Below are the code and all the weights of a small trained network. Each question names an input and a class and asks about switching units off, where a switched-off unit gives its printed mean instead of its output.

import numpy as np


def w(rows, s, z=0):
    codes = np.array(rows[::2]) - 128.0
    scale = np.full(codes.shape[1], s)
    scale[-1] = z or s
    return codes * scale


def norm(h):
    return h / np.sqrt((h * h).mean(-1, keepdims=True) + 1e-5)


def f(y):
    return y / 2 * (1 + np.tanh(0.7978845608 * (y + 0.044715 * y**3)))


def log_softmax(a):
    a = a - a.max(-1, keepdims=True)
    return a - np.log(np.exp(a).sum(-1, keepdims=True))


def net(x, mask):
    res = np.array(x, float).reshape(1, 3) / 4 @ E
    u = 0
    for l in range(2):
        y = f(norm(res) @ A[l][:, :-1].T + A[l][:, -1])
        res = res + np.where(mask[u : u + 14], y, B[l][:, -1]) @ B[l][:, :-1]
        u += 14
    return log_softmax(norm(res)[-1] @ U[:, :-1].T + U[:, -1])


A, B = {}, {}
E = w([
[250,179,64,13,112,146],'x0',
[126,188,178,95,134,28],'x1',
[163,61,79,179,40,17],'x2',
],0.0013)
A[0] = w([
[78,63,102,199,134,63,28],'0.n1',
[127,123,146,139,115,135,112],'0.n2',
[90,180,214,159,143,82,80],'0.n3',
[130,131,122,124,133,129,127],'0.n4',
[124,109,129,111,137,125,130],'0.n5',
[164,123,106,79,125,174,84],'0.n6',
[2,139,208,181,211,187,104],'0.n7',
[91,95,107,158,150,156,45],'0.n8',
[144,183,117,53,157,203,112],'0.n9',
[134,165,141,98,128,111,122],'0.n10',
[65,192,208,116,167,81,110],'0.n11',
[101,66,118,169,126,102,1],'0.n12',
[75,39,128,217,123,52,59],'0.n13',
[181,61,52,128,51,136,97],'0.n14',
],0.0037,0.0023)
B[0] = w([
[158,214,167,108,106,236,152],'0.n1',
[153,148,111,116,133,141,122],'0.n2',
[163,106,183,5,158,111,153],'0.n3',
[115,118,130,132,113,121,128],'0.n4',
[124,125,130,136,119,123,129],'0.n5',
[120,97,189,135,110,168,135],'0.n6',
[203,40,41,166,173,40,251],'0.n7',
[182,177,69,97,107,158,114],'0.n8',
[76,136,183,218,42,185,188],'0.n9',
[111,126,165,128,124,96,134],'0.n10',
[182,76,203,38,92,100,176],'0.n11',
[176,188,122,90,105,212,111],'0.n12',
[98,199,174,103,117,241,196],'0.n13',
[150,56,165,29,181,148,170],'0.n14',
],0.0026)
A[1] = w([
[117,131,128,134,121,128,135],'1.n1',
[147,132,122,128,143,135,129],'1.n2',
[94,135,122,126,127,207,118],'1.n3',
[125,149,87,116,146,4,144],'1.n4',
[112,111,131,98,137,137,118],'1.n5',
[99,140,156,97,193,99,113],'1.n6',
[72,153,112,175,70,217,109],'1.n7',
[123,170,200,88,70,120,91],'1.n8',
[139,72,102,213,166,185,143],'1.n9',
[81,151,141,117,176,70,57],'1.n10',
[137,184,191,70,100,139,83],'1.n11',
[156,91,9,143,142,126,69],'1.n12',
[70,244,224,102,80,107,5],'1.n13',
[116,181,194,98,114,118,45],'1.n14',
],0.0045,0.0018)
B[1] = w([
[147,129,115,122,147,122,128],'1.n1',
[110,139,133,127,122,84,132],'1.n2',
[152,158,84,103,85,76,184],'1.n3',
[112,213,69,111,72,254,194],'1.n4',
[159,117,117,140,68,109,133],'1.n5',
[148,71,121,128,58,129,137],'1.n6',
[169,146,92,37,60,135,232],'1.n7',
[96,146,103,187,175,130,190],'1.n8',
[103,203,109,151,130,118,253],'1.n9',
[157,100,112,104,60,190,111],'1.n10',
[68,130,103,188,147,122,182],'1.n11',
[55,105,241,209,191,89,175],'1.n12',
[118,101,142,220,231,106,214],'1.n13',
[132,92,76,180,156,131,149],'1.n14',
],0.0036,0.0021)
U = w([
[77,137,128,245,216,113,230],'0',
[138,212,62,73,45,172,135],'1',
[162,1,198,61,127,108,2],'2',
],0.0095,0.00094)

Each question gives the input, the list of numbers given to net, and the class t.
The units are the neurons (one row each of A and B). Each row of codes is followed by its name. A weight is (code - 128) times the scale printed after its matrix; where a second scale follows, it is the last column's (A, B and U).
mask holds one flag per neuron, layer by layer. A switched-off neuron (its flag False) gives its mean, the last column of its row in B, instead of its output. The means were averaged over made-up inputs and are rounded, as every weight is.
A unit's drop is (log p(t) with every unit on - log p(t) with that unit switched off) / (log p(t) with every unit on - log p(t) with every unit switched off).
The circuit of an input: a set's keep is (log p(t) with only the set's units on - log p(t) with every unit switched off) / (log p(t) with every unit on - log p(t) with every unit switched off). Starting from the 12 units with the biggest drops (on a tie, the unit counted first), units are removed one at a time, each time the one whose removal leaves the highest keep (on an exact tie, the one counted first), for as long as the keep stays at least 0.8.
circuit, biggest first: the units of the circuit, biggest drop first
top k neurons: the k neurons with the biggest drops, biggest first
top k neurons in layer l: the k neurons of layer l with the biggest drops, biggest first
drop when u is switched off: that unit's drop, to one decimal
input [2,1,-4], class 0: circuit, biggest first -> (1.n13, 0.n9)
input [7,-2,5], class 2: circuit, biggest first -> (0.n14, 1.n12)
input [7,1,-4], class 0: top 2 neurons -> (0.n7, 1.n13)
input [-4,2,-1], class 2: top 3 neurons in layer 0 -> (0.n7, 0.n11, 0.n3)
input [0,-6,1], class 1: circuit, biggest first -> (0.n7, 1.n7)
input [-1,-4,7], class 1: top 2 neurons -> (0.n7, 0.n13)
input [1,8,5], class 1: circuit, biggest first -> (1.n4)
input [5,-5,1], class 2: circuit, biggest first -> (0.n14, 1.n4)
input [-8,-3,1], class 1: top 3 neurons in layer 0 -> (0.n13, 0.n1, 0.n12)
input [8,0,2], class 2: top 2 neurons in layer 0 -> (0.n14, 0.n6)
input [0,-2,8], class 1: top 4 neurons -> (0.n7, 0.n13, 0.n1, 0.n11)
input [-8,-8,4], class 1: top 2 neurons -> (0.n13, 1.n7)
input [5,-7,2], class 2: top 3 neurons -> (0.n14, 0.n7, 0.n13)
input [-1,3,-5], class 2: top neuron -> (0.n11)
input [6,1,-5], class 0: top 3 neurons -> (1.n13, 0.n7, 1.n4)
input [3,-3,8], class 2: top 2 neurons -> (0.n14, 1.n13)
input [5,1,-2], class 0: top 2 neurons -> (0.n7, 1.n13)
input [5,-5,2], class 2: top 2 neurons -> (0.n14, 0.n7)
input [5,2,-6], class 0: drop when 1.n13 is switched off -> 0.3
input [-3,2,-7], class 2: top neuron in layer 0 -> (0.n11)
input [7,2,-6], class 0: drop when 1.n13 is switched off -> 0.4
input [0,-2,4], class 1: top 2 neurons in layer 0 -> (0.n7, 0.n13)
input [8,4,-2], class 0: drop when 0.n7 is switched off -> 0.6
input [-4,6,-7], class 2: drop when 0.n11 is switched off -> 0.1
